What each symbol does to the states:
Q995 v Q37
Q995 f Q818
Q995 i Q872
Q559 v Q909
Q559 f Q133
Q559 i Q75
Q945 v Q743
Q945 f Q347
Q945 i Q732
Q419 v Q766
Q419 f Q872
Q419 i Q736
Q77 v Q438
Q77 f Q287
Q77 i Q671
Q489 v Q531
Q489 f Q557
Q489 i Q279
Q658 v Q671
Q658 f Q611
Q658 i Q187
Q210 v Q447
Q210 f Q489
Q210 i Q22
Q215 v Q405
Q215 f Q873
Q215 i Q408
Q660 v Q590
Q660 f Q70
Q660 i Q690
Q266 v Q337
Q266 f Q77
Q266 i Q960
Q551 v Q607
Q551 f Q210
Q551 i Q348
Q39 v Q332
Q39 f Q607
Q39 i Q42
Q33 v Q997
Q33 f Q75
Q33 i Q660
Q914 v Q710
Q914 f Q33
Q914 i Q622
Q387 v Q254
Q387 f Q880
Q387 i Q750
Q845 v Q696
Q845 f Q816
Q845 i Q303
Q56 v Q688
Q56 f Q422
Q56 i Q696
Q531 v Q317
Q531 f Q220
Q531 i Q103
Q818 v Q457
Q818 f Q483
Q818 i Q834
Q522 v Q613
Q522 f Q469
Q522 i Q39
Q609 v Q342
Q609 f Q593
Q609 i Q266
Q880 v Q72
Q880 f Q786
Q880 i Q268
Q469 v Q658
Q469 f Q732
Q469 i Q607
Q743 v Q287
Q743 f Q844
Q743 i Q611
Q960 v Q313
Q960 f Q671
Q960 i Q689
Q892 v Q469
Q892 f Q317
Q892 i Q551
Q408 v Q540
Q408 f Q387
Q408 i Q675
Q502 v Q666
Q502 f Q360
Q502 i Q786
Q75 v Q419
Q75 f Q405
Q75 i Q70
Q360 v Q56
Q360 f Q313
Q360 i Q845
Q816 v Q627
Q816 f Q613
Q816 i Q735
Q533 v Q75
Q533 f Q215
Q533 i Q26
Q689 v Q816
Q689 f Q522
Q689 i Q391
Q422 v Q252
Q422 f Q266
Q422 i Q627
Q334 v Q26
Q334 f Q643
Q334 i Q818
Q342 v Q303
Q342 f Q391
Q342 i Q337
Q540 v Q533
Q540 f Q254
Q540 i Q334
Q735 v Q655
Q735 f Q332
Q735 i Q609
Q620 v Q941
Q620 f Q688
Q620 i Q471
Q202 v Q551
Q202 f Q103
Q202 i Q844
Q348 v Q999
Q348 f Q22
Q348 i Q945
Q303 v Q724
Q303 f Q735
Q303 i Q734
Q690 v Q577
Q690 f Q812
Q690 i Q909
Q313 v Q422
Q313 f Q257
Q313 i Q816
Q605 v Q849
Q605 f Q342
Q605 i Q252
Q783 v Q453
Q783 f Q577
Q783 i Q489
Q786 v Q796
Q786 f Q845
Q786 i Q849
Q105 v Q834
Q105 f Q249
Q105 i Q254
Q666 v Q620
Q666 f Q56
Q666 i Q796
Q780 v Q39
Q780 f Q551
Q780 i Q287
Q997 v Q279
Q997 f Q419
Q997 i Q590
Q133 v Q995
Q133 f Q676
Q133 i Q405
Q337 v Q734
Q337 f Q438
Q337 i Q313
Q844 v Q348
Q844 f Q710
Q844 i Q222
Q37 v Q690
Q37 f Q457
Q37 i Q559
Q222 v Q945
Q222 f Q305
Q222 i Q317
Q391 v Q735
Q391 f Q39
Q391 i Q438
Q279 v Q103
Q279 f Q766
Q279 i Q914
Q736 v Q33
Q736 f Q533
Q736 i Q203
Q724 v Q786
Q724 f Q655
Q724 i Q605
Q611 v Q304
Q611 f Q222
Q611 i Q892
Q220 v Q783
Q220 f Q690
Q220 i Q227
Q849 v Q906
Q849 f Q303
Q849 i Q295
Q710 v Q22
Q710 f Q997
Q710 i Q305
Q949 v Q387
Q949 f Q906
Q949 i Q101
Q187 v Q522
Q187 f Q892
Q187 i Q780
Q676 v Q818
Q676 f Q941
Q676 i Q105
Q696 v Q502
Q696 f Q627
Q696 i Q724
Q909 v Q557
Q909 f Q995
Q909 i Q419
Q906 v Q880
Q906 f Q724
Q906 i Q595
Q796 v Q471
Q796 f Q696
Q796 i Q906
Q999 v Q780
Q999 f Q202
Q999 i Q743
Q438 v Q609
Q438 f Q42
Q438 i Q257
Q79 v Q101
Q79 f Q295
Q79 i Q666
Q22 v Q202
Q22 f Q279
Q22 i Q347
Q873 v Q105
Q873 f Q471
Q873 i Q387
Q405 v Q872
Q405 f Q105
Q405 i Q540
Q268 v Q949
Q268 f Q849
Q268 i Q79
Q558 v Q676
Q558 f Q620
Q558 i Q873
Q254 v Q215
Q254 f Q72
Q254 i Q643
Q518 v Q77
Q518 f Q743
Q518 i Q658
Q734 v Q605
Q734 f Q609
Q734 i Q422
Q203 v Q660
Q203 f Q26
Q203 i Q37
Q483 v Q675
Q483 f Q101
Q483 i Q558
Q227 v Q489
Q227 f Q909
Q227 i Q997
Q595 v Q268
Q595 f Q605
Q595 i Q688
Q70 v Q736
Q70 f Q540
Q70 i Q812
Q332 v Q689
Q332 f Q187
Q332 i Q593
Q453 v Q222
Q453 f Q622
Q453 i Q531
Q872 v Q559
Q872 f Q834
Q872 i Q533
Q590 v Q914
Q590 f Q736
Q590 i Q577
Q457 v Q812
Q457 f Q675
Q457 i Q133
Q103 v Q210
Q103 f Q227
Q103 i Q710
Q101 v Q750
Q101 f Q595
Q101 i Q620
Q834 v Q133
Q834 f Q558
Q834 i Q215
Q317 v Q732
Q317 f Q783
Q317 i Q210
Q675 v Q334
Q675 f Q750
Q675 i Q676
Q655 v Q845
Q655 f Q689
Q655 i Q342
Q613 v Q960
Q613 f Q658
Q613 i Q332
Q766 v Q227
Q766 f Q559
Q766 i Q33
Q257 v Q266
Q257 f Q518
Q257 i Q613
Q305 v Q347
Q305 f Q590
Q305 i Q783
Q249 v Q558
Q249 f Q666
Q249 i Q72
Q557 v Q220
Q557 f Q37
Q557 i Q766
Q688 v Q79
Q688 f Q252
Q688 i Q502
Q304 v Q518
Q304 f Q945
Q304 i Q469
Q607 v Q187
Q607 f Q447
Q607 i Q999
Q577 v Q622
Q577 f Q203
Q577 i Q557
Q471 v Q249
Q471 f Q502
Q471 i Q880
Q287 v Q42
Q287 f Q348
Q287 i Q304
Q252 v Q295
Q252 f Q337
Q252 i Q360
Q26 v Q70
Q26 f Q408
Q26 i Q457
Q347 v Q844
Q347 f Q914
Q347 i Q453
Q593 v Q391
Q593 f Q780
Q593 i Q77
Q750 v Q643
Q750 f Q268
Q750 i Q941
Q627 v Q360
Q627 f Q960
Q627 i Q655
Q643 v Q408
Q643 f Q949
Q643 i Q483
Q671 v Q257
Q671 f Q304
Q671 i Q522
Q622 v Q305
Q622 f Q660
Q622 i Q220
Q732 v Q611
Q732 f Q453
Q732 i Q447
Q812 v Q203
Q812 f Q334
Q812 i Q995
Q42 v Q593
Q42 f Q999
Q42 i Q518
Q941 v Q483
Q941 f Q79
Q941 i Q249
Q295 v Q595
Q295 f Q734
Q295 i Q56
Q72 v Q873
Q72 f Q796
Q72 i Q949
Q447 v Q892
Q447 f Q531
Q447 i Q202

The rows follow the links: the fewer symbols apart two states are, the more alike their rows tend to be.

Row, then state:
+13 +45 +66 +66 +56 -10 +31 -39 -47 +31 +39 +16 -16 +39 +24 +9 +58 +38 +88 -5 -5 -24 +65 +4 +97 -15 +16 +68 -31 +51 +45 -79 -42 -62 +11 -7 +32 +45 +5 -29 +28 +25 +104 -16 -23 -137 -45 -6 +30 -60 -2 +20 -14 -56 +5 -14: Q736
+16 +48 +15 +16 +29 -9 -14 +9 +54 +14 +46 +13 -15 -16 -18 +50 +50 +51 +86 -5 -26 -17 +39 +52 +121 +70 -45 +81 -38 +15 +4 -10 -50 -34 -33 -54 +21 +40 +46 -60 -27 +61 +70 +67 -43 -106 -23 +38 +42 -41 +82 +52 -19 -26 -14 +15: Q710
+15 +51 +22 +25 +33 -8 -8 -1 +38 +19 +47 +15 -16 -6 -11 +44 +56 +50 +91 -4 -24 -17 +45 +46 +126 +60 -36 +85 -39 +24 +11 -22 -54 -42 -27 -50 +23 +44 +40 -58 -20 +58 +78 +56 -42 -120 -28 +33 +43 -49 +71 +48 -19 -32 -12 +9: Q489
-12 -44 -66 -66 -53 +9 -32 +42 +50 -31 -38 -15 +14 -41 -25 -9 -58 -36 -88 +4 +4 +24 -66 -4 -95 +18 -18 -65 +30 -54 -43 +82 +41 +61 -13 +5 -32 -42 -3 +27 -31 -22 -104 +20 +22 +135 +44 +7 -29 +61 +5 -19 +13 +56 -6 +15: Q816
0 -7 -66 -65 -37 +2 -53 +59 +119 -23 +1 -8 +1 -67 -52 +39 -19 +9 -20 +0 -20 +16 -42 +50 +12 +94 -67 +1 0 -51 -53 +92 -3 +38 -52 -48 -17 -13 +44 -26 -68 +35 -55 +94 -18 +58 +31 +46 +8 +35 +89 +31 -4 +44 -21 +31: Q658
-15 -51 -48 -51 -45 +10 -14 +25 +7 -25 -45 -15 +16 -21 -8 -26 -62 -46 -97 +5 +15 +24 -59 -28 -118 -22 +10 -83 +37 -41 -30 +56 +50 +55 +7 +28 -29 -47 -24 +46 -6 -44 -98 -17 +33 +139 +39 -12 -38 +59 -36 -35 +17 +46 +3 +3: Q303
+11 +37 +73 +74 +54 -9 +44 -53 -81 +31 +27 +13 -12 +56 +41 -10 +48 +23 +72 -5 +5 -25 +65 -18 +62 -49 +40 +47 -23 +58 +53 -94 -27 -61 +29 +16 +29 +36 -14 -9 +47 +3 +96 -51 -7 -120 -44 -24 +17 -57 -40 +2 -8 -54 +12 -21: Q995
+13 +46 +64 +69 +54 -11 +33 -41 -54 +31 +38 +14 -15 +43 +27 +7 +59 +37 +87 -5 -2 -25 +64 +1 +94 -20 +19 +66 -30 +53 +45 -81 -40 -61 +14 -3 +30 +43 +2 -27 +30 +20 +103 -25 -21 -136 -44 -9 +28 -63 -7 +16 -14 -55 +7 -18: Q203
-4 -19 -72 -69 -45 +4 -53 +56 +110 -27 -10 -9 +6 -67 -48 +30 -29 -2 -40 +2 -18 +18 -53 +38 -17 +82 -57 -15 +6 -55 -56 +95 +9 +49 -45 -38 -25 -21 +35 -15 -62 +19 -74 +83 -9 +83 +37 +42 0 +43 +73 +17 +1 +50 -18 +30: Q522
+3 -1 -62 -62 -34 +0 -53 +56 +120 -21 +5 -5 +1 -66 -52 +44 -12 +13 -11 -1 -23 +12 -37 +53 +23 +100 -70 +11 -4 -48 -50 +87 -7 +34 -55 -52 -15 -7 +46 -32 -66 +39 -47 +97 -22 +43 +28 +50 +14 +27 +95 +36 -6 +36 -20 +31: Q780
+16 +51 +41 +44 +43 -10 +10 -16 +7 +24 +48 +15 -18 +13 +3 +33 +59 +48 +96 -5 -19 -25 +56 +33 +122 +33 -17 +83 -39 +36 +26 -47 -51 -54 -14 -35 +27 +46 +31 -49 -1 +48 +94 +30 -37 -134 -36 +19 +41 -55 +46 +41 -16 -43 -7 +1: Q997
-15 -52 -33 -34 -38 +10 +1 +9 -27 -20 -49 -13 +16 -1 +8 -40 -58 -50 -93 +5 +23 +20 -48 -41 -123 -50 +28 -86 +39 -27 -17 +32 +53 +47 +22 +41 -26 -44 -34 +54 +13 -54 -87 -45 +41 +124 +32 -27 -42 +51 -62 -46 +20 +36 +10 -6: Q696
+16 +45 +7 +13 +24 -8 -17 +13 +63 +12 +46 +11 -16 -23 -23 +51 +45 +50 +81 -5 -28 -15 +33 +57 +123 +76 -50 +82 -38 +8 +0 +1 -52 -31 -39 -56 +17 +39 +49 -60 -34 +62 +63 +74 -42 -98 -19 +43 +41 -37 +88 +53 -19 -21 -15 +15: Q531
-15 -53 -50 -53 -51 +9 -15 +26 +12 -25 -47 -16 +19 -21 -10 -26 -61 -47 -96 +6 +15 +25 -61 -24 -114 -17 +6 -79 +36 -41 -32 +58 +49 +56 +5 +26 -28 -46 -21 +44 -9 -41 -100 -13 +31 +136 +40 -12 -37 +59 -32 -34 +17 +49 +1 +5: Q734
+13 +34 -19 -20 +6 -5 -37 +33 +97 +1 +35 +6 -11 -42 -39 +55 +31 +43 +57 -1 -32 -6 +10 +62 +98 +99 -65 +64 -29 -12 -19 +36 -42 -11 -50 -64 +7 +27 +54 -58 -52 +63 +27 +95 -40 -56 -2 +53 +38 -16 +104 +54 -18 +2 -21 +24: Q202
-13 -47 -62 -63 -54 +7 -28 +36 +40 -28 -41 -16 +17 -34 -22 -14 -59 -39 -91 +5 +8 +25 -65 -10 -103 +9 -11 -73 +33 -48 -40 +77 +42 +60 -9 +11 -31 -45 -10 +32 -25 -28 -103 +13 +26 +139 +43 +1 -33 +60 -7 -23 +13 +54 -3 +12: Q337
-1 -16 -70 -70 -45 +4 -52 +57 +112 -25 -7 -10 +7 -67 -51 +33 -26 +2 -34 +3 -18 +19 -53 +43 -11 +85 -62 -11 +6 -55 -53 +95 +6 +45 -47 -42 -22 -19 +36 -18 -62 +24 -69 +86 -10 +78 +35 +43 +1 +42 +79 +24 -2 +48 -20 +29: Q39
+6 +27 +73 +76 +50 -6 +48 -56 -99 +27 +17 +14 -9 +63 +45 -22 +40 +13 +57 -4 +12 -22 +60 -29 +41 -68 +50 +31 -15 +58 +54 -98 -18 -56 +39 +29 +26 +28 -25 +3 +54 -10 +86 -68 +1 -103 -43 -34 +9 -51 -58 -11 -5 -52 +16 -26: Q457
+14 +42 -1 -1 +18 -6 -26 +22 +79 +8 +41 +10 -14 -28 -29 +53 +42 +50 +74 -3 -29 -13 +24 +59 +113 +87 -56 +77 -35 0 -8 +14 -47 -21 -43 -62 +15 +35 +51 -60 -40 +63 +51 +84 -43 -85 -13 +47 +42 -29 +95 +54 -19 -15 -17 +20: Q22
-13 -48 -61 -62 -53 +10 -24 +33 +37 -28 -42 -16 +17 -35 -17 -15 -59 -41 -93 +5 +9 +25 -66 -13 -105 +4 -7 -73 +36 -49 -41 +74 +45 +61 -4 +13 -29 -46 -12 +33 -22 -29 -104 +6 +25 +139 +43 -2 -33 +61 -10 -24 +15 +52 -2 +11: Q342
0 +14 +70 +69 +43 -4 +53 -60 -113 +24 +6 +8 -5 +67 +50 -33 +29 -2 +34 0 +19 -15 +51 -44 +7 -89 +63 +10 -6 +55 +53 -94 -4 -48 +46 +42 +20 +16 -36 +19 +62 -26 +66 -85 +11 -75 -35 -44 -1 -41 -80 -23 +2 -48 +20 -31: Q818
-13 -39 +4 +1 -15 +6 +25 -23 -80 -7 -42 -9 +13 +32 +30 -54 -40 -49 -72 +4 +27 +11 -21 -60 -114 -89 +57 -75 +34 +1 +10 -16 +47 +21 +45 +62 -13 -35 -52 +62 +42 -64 -49 -83 +45 +82 +12 -47 -39 +28 -98 -54 +18 +13 +20 -19: Q79
-17 -53 -51 -55 -50 +12 -16 +28 +18 -28 -46 -14 +16 -27 -13 -23 -61 -46 -97 +5 +12 +25 -62 -23 -113 -13 +2 -79 +37 -43 -33 +63 +50 +59 +3 +22 -30 -47 -20 +42 -13 -39 -102 -9 +31 +139 +40 -8 -36 +60 -27 -32 +14 +49 +1 +5: Q422
-7 -18 +44 +44 +17 +2 +48 -50 -116 +12 -21 +0 +4 +60 +50 -51 -8 -30 -24 +3 +29 -5 +17 -63 -63 -107 +73 -38 +17 +33 +41 -68 +26 -14 +54 +61 +6 -9 -53 +49 +65 -53 +11 -102 +34 +3 -13 -55 -25 -8 -106 -48 +11 -23 +24 -31: Q873
-13 -26 +29 +27 +2 +6 +40 -39 -103 +4 -32 -2 +9 +48 +42 -57 -23 -41 -46 +3 +29 +2 +0 -62 -89 -104 +67 -57 +27 +19 +27 -48 +38 +2 +53 +65 -3 -21 -55 +55 +57 -60 -16 -98 +40 +37 -3 -54 -33 +7 -107 -52 +14 -7 +21 -27: Q72
+5 +6 -55 -53 -27 -1 -51 +54 +121 -18 +12 -4 -2 -64 -50 +49 -3 +21 +5 0 -28 +7 -29 +59 +42 +103 -73 +24 -11 -39 -46 +79 -17 +27 -55 -58 -9 +1 +50 -41 -67 +48 -30 +101 -27 +23 +21 +52 +20 +18 +100 +40 -8 +32 -22 +31: Q469
-4 +0 +60 +59 +33 -1 +51 -56 -119 +19 -5 +4 -1 +67 +53 -44 +11 -15 +7 0 +24 -10 +38 -55 -25 -101 +70 -13 +6 +47 +49 -88 +11 -32 +56 +54 +13 +5 -48 +34 +68 -41 +42 -98 +24 -39 -26 -50 -15 -27 -98 -36 +7 -37 +23 -32: Q676
+6 +21 +74 +72 +47 -6 +52 -58 -106 +28 +13 +10 -8 +65 +48 -28 +35 +5 +47 -1 +13 -19 +56 -36 +28 -77 +56 +22 -11 +56 +52 -97 -12 -51 +42 +35 +24 +24 -31 +9 +59 -18 +78 -78 +4 -92 -40 -36 +4 -47 -66 -16 -1 -51 +17 -30: Q405
+8 +13 -46 -45 -18 0 -49 +51 +118 -12 +20 -1 -5 -60 -49 +54 +7 +27 +21 -3 -29 +4 -19 +62 +61 +107 -73 +37 -17 -33 -39 +69 -24 +15 -56 -61 -6 +9 +54 -48 -63 +52 -13 +104 -31 -1 +15 +54 +25 +10 +107 +46 -11 +22 -22 +31: Q743
+16 +44 +4 +7 +21 -7 -20 +16 +70 +11 +44 +9 -13 -23 -27 +49 +46 +50 +77 -5 -28 -15 +29 +58 +119 +81 -51 +79 -35 +8 -4 +5 -50 -28 -39 -57 +17 +38 +49 -59 -34 +62 +60 +75 -43 -95 -15 +43 +42 -35 +91 +54 -19 -18 -16 +15: Q453
-16 -44 -5 -9 -23 +8 +19 -13 -68 -11 -42 -11 +15 +22 +24 -50 -47 -50 -80 +5 +28 +15 -30 -58 -120 -78 +49 -80 +36 -10 +2 -3 +51 +27 +38 +56 -16 -38 -50 +62 +32 -62 -58 -74 +42 +95 +19 -42 -42 +37 -89 -53 +21 +19 +15 -17: Q906
0 +8 +65 +65 +37 -2 +53 -58 -119 +23 -1 +7 -2 +66 +53 -40 +17 -7 +19 +0 +22 -13 +43 -51 -12 -95 +68 -4 +2 +52 +51 -90 +3 -39 +51 +49 +17 +10 -43 +30 +66 -35 +53 -95 +18 -54 -30 -48 -8 -34 -92 -31 +4 -42 +21 -31: Q408
-16 -51 -39 -43 -42 +11 -6 +16 -11 -22 -50 -16 +19 -9 -1 -33 -59 -49 -98 +5 +19 +23 -54 -34 -124 -36 +19 -83 +37 -33 -22 +43 +52 +51 +14 +35 -28 -48 -31 +49 +3 -50 -94 -32 +37 +133 +35 -20 -41 +56 -50 -40 +17 +43 +7 +1: Q252
-18 -48 -13 -16 -27 +7 +14 -10 -55 -14 -46 -12 +16 +19 +19 -48 -51 -50 -84 +3 +26 +15 -37 -54 -122 -73 +44 -81 +38 -15 -4 +7 +52 +34 +35 +54 -19 -41 -47 +59 +30 -61 -67 -69 +44 +106 +21 -41 -44 +42 -82 -53 +21 +25 +15 -13: Q688

Each walk starts at a row. The symbols on each line, taken left to right, move it on to the next state.
Each answer is a row, close to the row of the state it stands for.
start -5 -6 +56 +56 +28 -1 +52 -54 -119 +17 -11 +3 +1 +68 +51 -47 +5 -18 -1 +2 +25 -9 +31 -60 -39 -103 +72 -21 +9 +46 +46 -80 +16 -28 +56 +58 +10 -1 -50 +41 +66 -45 +33 -100 +27 -26 -22 -52 -17 -19 -101 -41 +6 -33 +23 -30
f i	-13 -29 +25 +22 0 +4 +36 -37 -101 +2 -34 -4 +8 +48 +42 -57 -27 -41 -50 +3 +29 +3 -4 -64 -91 -102 +67 -61 +27 +16 +25 -43 +40 +5 +53 +66 -4 -24 -56 +57 +54 -61 -19 -99 +39 +44 0 -54 -34 +13 -105 -53 +18 -3 +21 -27
i f	-15 -46 -10 -13 -25 +7 +17 -11 -62 -14 -45 -11 +14 +19 +23 -49 -49 -52 -81 +6 +27 +15 -32 -55 -121 -77 +48 -80 +39 -12 +0 +1 +52 +31 +37 +57 -18 -38 -47 +60 +33 -63 -65 -71 +42 +102 +21 -42 -43 +39 -89 -53 +20 +22 +15 -13
start +2 +1 -60 -59 -30 +2 -53 +57 +120 -20 +8 -5 +1 -66 -51 +48 -9 +15 -5 0 -23 +11 -34 +55 +31 +101 -71 +17 -6 -44 -48 +85 -13 +31 -55 -55 -14 -4 +48 -35 -68 +43 -40 +102 -25 +37 +25 +50 +15 +26 +97 +37 -7 +35 -21 +33
v i	0 -9 -68 -67 -41 +4 -53 +59 +117 -25 -3 -7 +5 -69 -53 +38 -23 +3 -25 +1 -20 +16 -45 +49 +4 +92 -66 -3 +2 -53 -53 +93 0 +40 -50 -48 -19 -15 +41 -23 -64 +32 -63 +92 -16 +63 +34 +45 +7 +37 +85 +27 -3 +45 -20 +31
i f v	+5 +4 -59 -56 -29 +1 -51 +54 +120 -18 +10 -4 -2 -64 -51 +46 -6 +18 +1 +1 -26 +9 -32 +58 +37 +102 -72 +19 -9 -42 -47 +84 -15 +30 -55 -58 -12 +0 +50 -39 -65 +45 -37 +101 -24 +31 +24 +53 +18 +22 +102 +38 -7 +32 -22 +32
start -11 -42 -68 -73 -56 +9 -37 +45 +68 -31 -34 -16 +13 -49 -34 +1 -55 -31 -81 +4 0 +26 -65 +5 -82 +34 -28 -59 +27 -55 -48 +87 +35 +62 -20 -6 -31 -42 +6 +19 -37 -11 -101 +36 +16 +130 +46 +15 -25 +59 +20 -11 +12 +59 -9 +19
i v	-15 -49 -63 -65 -53 +9 -29 +37 +45 -29 -40 -16 +17 -40 -25 -9 -57 -38 -89 +6 +7 +25 -66 -6 -99 +12 -14 -70 +32 -53 -44 +78 +42 +61 -11 +11 -32 -46 -4 +31 -27 -26 -104 +17 +22 +135 +45 +4 -29 +61 +1 -21 +14 +53 -4 +13
f v f	-6 -25 -73 -73 -48 +6 -51 +58 +103 -29 -14 -14 +10 -65 -46 +26 -37 -8 -52 +1 -13 +20 -57 +33 -29 +75 -55 -27 +12 -59 -55 +97 +16 +54 -42 -32 -25 -25 +29 -7 -58 +16 -80 +75 -4 +94 +38 +35 -5 +50 +65 +13 +2 +51 -17 +27
start +10 +41 +69 +72 +54 -8 +39 -48 -68 +32 +33 +15 -14 +51 +32 -2 +55 +28 +80 -4 +0 -24 +64 -7 +79 -36 +28 +57 -28 +56 +49 -89 -34 -61 +23 +5 +31 +41 -7 -18 +40 +12 +102 -38 -14 -128 -43 -16 +23 -60 -23 +10 -12 -55 +8 -20
v v f	+10 +41 +68 +69 +56 -10 +35 -47 -64 +32 +34 +15 -14 +49 +30 +1 +53 +30 +81 -2 -1 -26 +68 -4 +84 -30 +26 +59 -28 +57 +49 -87 -36 -61 +19 +2 +31 +41 -2 -21 +38 +17 +101 -33 -17 -132 -44 -12 +27 -60 -18 +12 -10 -55 +8 -18
i i i	+10 +37 +71 +73 +54 -8 +41 -49 -78 +32 +28 +14 -14 +56 +38 -8 +53 +26 +74 -4 +5 -24 +64 -14 +70 -44 +37 +52 -23 +58 +51 -93 -31 -59 +27 +12 +30 +37 -13 -13 +43 +7 +98 -46 -12 -124 -43 -20 +20 -58 -35 +3 -9 -56 +12 -21
start -13 -38 +10 +9 -10 +6 +32 -28 -86 -6 -39 -9 +10 +38 +35 -56 -37 -47 -66 +4 +31 +10 -17 -61 -107 -95 +61 -72 +32 +6 +16 -27 +44 +15 +47 +62 -9 -31 -53 +60 +46 -66 -38 -88 +42 +71 +11 -51 -39 +22 -103 -54 +18 +5 +19 -21
v i v	-10 -18 +41 +40 +14 +4 +46 -48 -114 +11 -24 -1 +4 +58 +46 -54 -11 -32 -27 +1 +30 -3 +13 -63 -69 -105 +72 -42 +20 +31 +38 -62 +27 -12 +56 +63 +3 -11 -55 +51 +62 -55 +5 -100 +34 +12 -12 -55 -29 -4 -107 -49 +13 -19 +23 -31
v v	0 +8 +66 +68 +38 -2 +51 -57 -116 +24 +1 +8 -3 +69 +52 -37 +21 -5 +24 0 +22 -15 +46 -49 -6 -93 +68 +0 +0 +53 +53 -93 +1 -41 +51 +48 +18 +13 -43 +24 +65 -35 +57 -92 +16 -61 -31 -48 -7 -35 -88 -28 +3 -42 +20 -31
start +15 +50 +55 +58 +50 -11 +21 -31 -26 +28 +44 +15 -16 +29 +16 +20 +61 +44 +95 -4 -12 -25 +64 +16 +111 +5 +2 +77 -34 +48 +37 -66 -49 -60 +0 -20 +29 +45 +14 -40 +18 +34 +103 +1 -29 -139 -41 +6 +34 -59 +18 +27 -16 -51 +1 -12
v i v	+17 +54 +33 +35 +37 -10 +2 -6 +23 +22 +47 +13 -17 +3 -5 +37 +57 +51 +95 -6 -22 -21 +49 +41 +124 +48 -29 +84 -37 +29 +19 -35 -52 -48 -23 -44 +23 +45 +35 -53 -8 +53 +88 +43 -40 -128 -31 +25 +42 -52 +59 +46 -19 -36 -8 +2
v v f	+16 +51 +29 +33 +38 -10 -1 -5 +27 +19 +48 +13 -15 +1 -7 +41 +56 +52 +94 -5 -23 -20 +48 +43 +125 +51 -28 +84 -38 +27 +17 -30 -50 -47 -22 -42 +23 +46 +38 -56 -13 +56 +85 +46 -40 -125 -29 +29 +41 -50 +66 +44 -19 -36 -12 +6
start +5 +21 +73 +70 +46 -5 +51 -58 -109 +27 +12 +11 -9 +64 +48 -30 +33 +6 +44 -2 +17 -20 +55 -39 +21 -79 +59 +18 -8 +56 +54 -95 -12 -49 +45 +38 +23 +22 -33 +14 +59 -20 +76 -83 +6 -87 -38 -41 +3 -45 -74 -20 +0 -52 +18 -31
i v	+6 +30 +73 +74 +52 -6 +47 -57 -92 +31 +21 +14 -11 +61 +43 -19 +44 +16 +60 -1 +9 -23 +62 -27 +47 -63 +49 +35 -16 +56 +52 -97 -21 -56 +36 +26 +27 +30 -24 +0 +51 -6 +89 -65 -2 -108 -41 -30 +11 -51 -53 -9 -5 -55 +15 -26
v v f	+9 +31 +75 +74 +52 -6 +47 -54 -91 +30 +22 +14 -10 +62 +42 -16 +44 +18 +64 -4 +9 -23 +64 -24 +51 -58 +46 +39 -18 +59 +54 -95 -24 -59 +33 +21 +28 +32 -21 -1 +52 -4 +93 -62 -4 -112 -43 -28 +13 -52 -49 -3 -7 -54 +12 -24
start -8 -9 +56 +53 +26 -1 +50 -53 -120 +15 -14 +3 +0 +66 +51 -51 +2 -24 -8 +1 +26 -8 +28 -61 -44 -105 +73 -26 +13 +40 +43 -78 +18 -24 +56 +58 +10 -4 -50 +41 +66 -49 +27 -102 +28 -17 -19 -54 -20 -17 -104 -42 +10 -29 +23 -32
i v f	-10 -22 +40 +37 +12 +2 +44 -46 -113 +8 -27 -2 +8 +56 +46 -54 -14 -33 -32 +0 +28 -1 +10 -64 -75 -107 +70 -48 +22 +26 +36 -58 +31 -10 +55 +64 +1 -15 -54 +52 +62 -56 +1 -102 +36 +17 -9 -54 -29 -1 -106 -50 +14 -16 +24 -29
i v f	-14 -34 +22 +18 -2 +5 +38 -35 -98 0 -35 -6 +10 +44 +40 -55 -29 -41 -54 +3 +30 +5 -6 -64 -97 -100 +67 -64 +30 +14 +23 -40 +38 +6 +52 +66 -6 -27 -56 +57 +53 -61 -22 -95 +41 +52 +2 -54 -34 +14 -105 -55 +20 -3 +22 -24
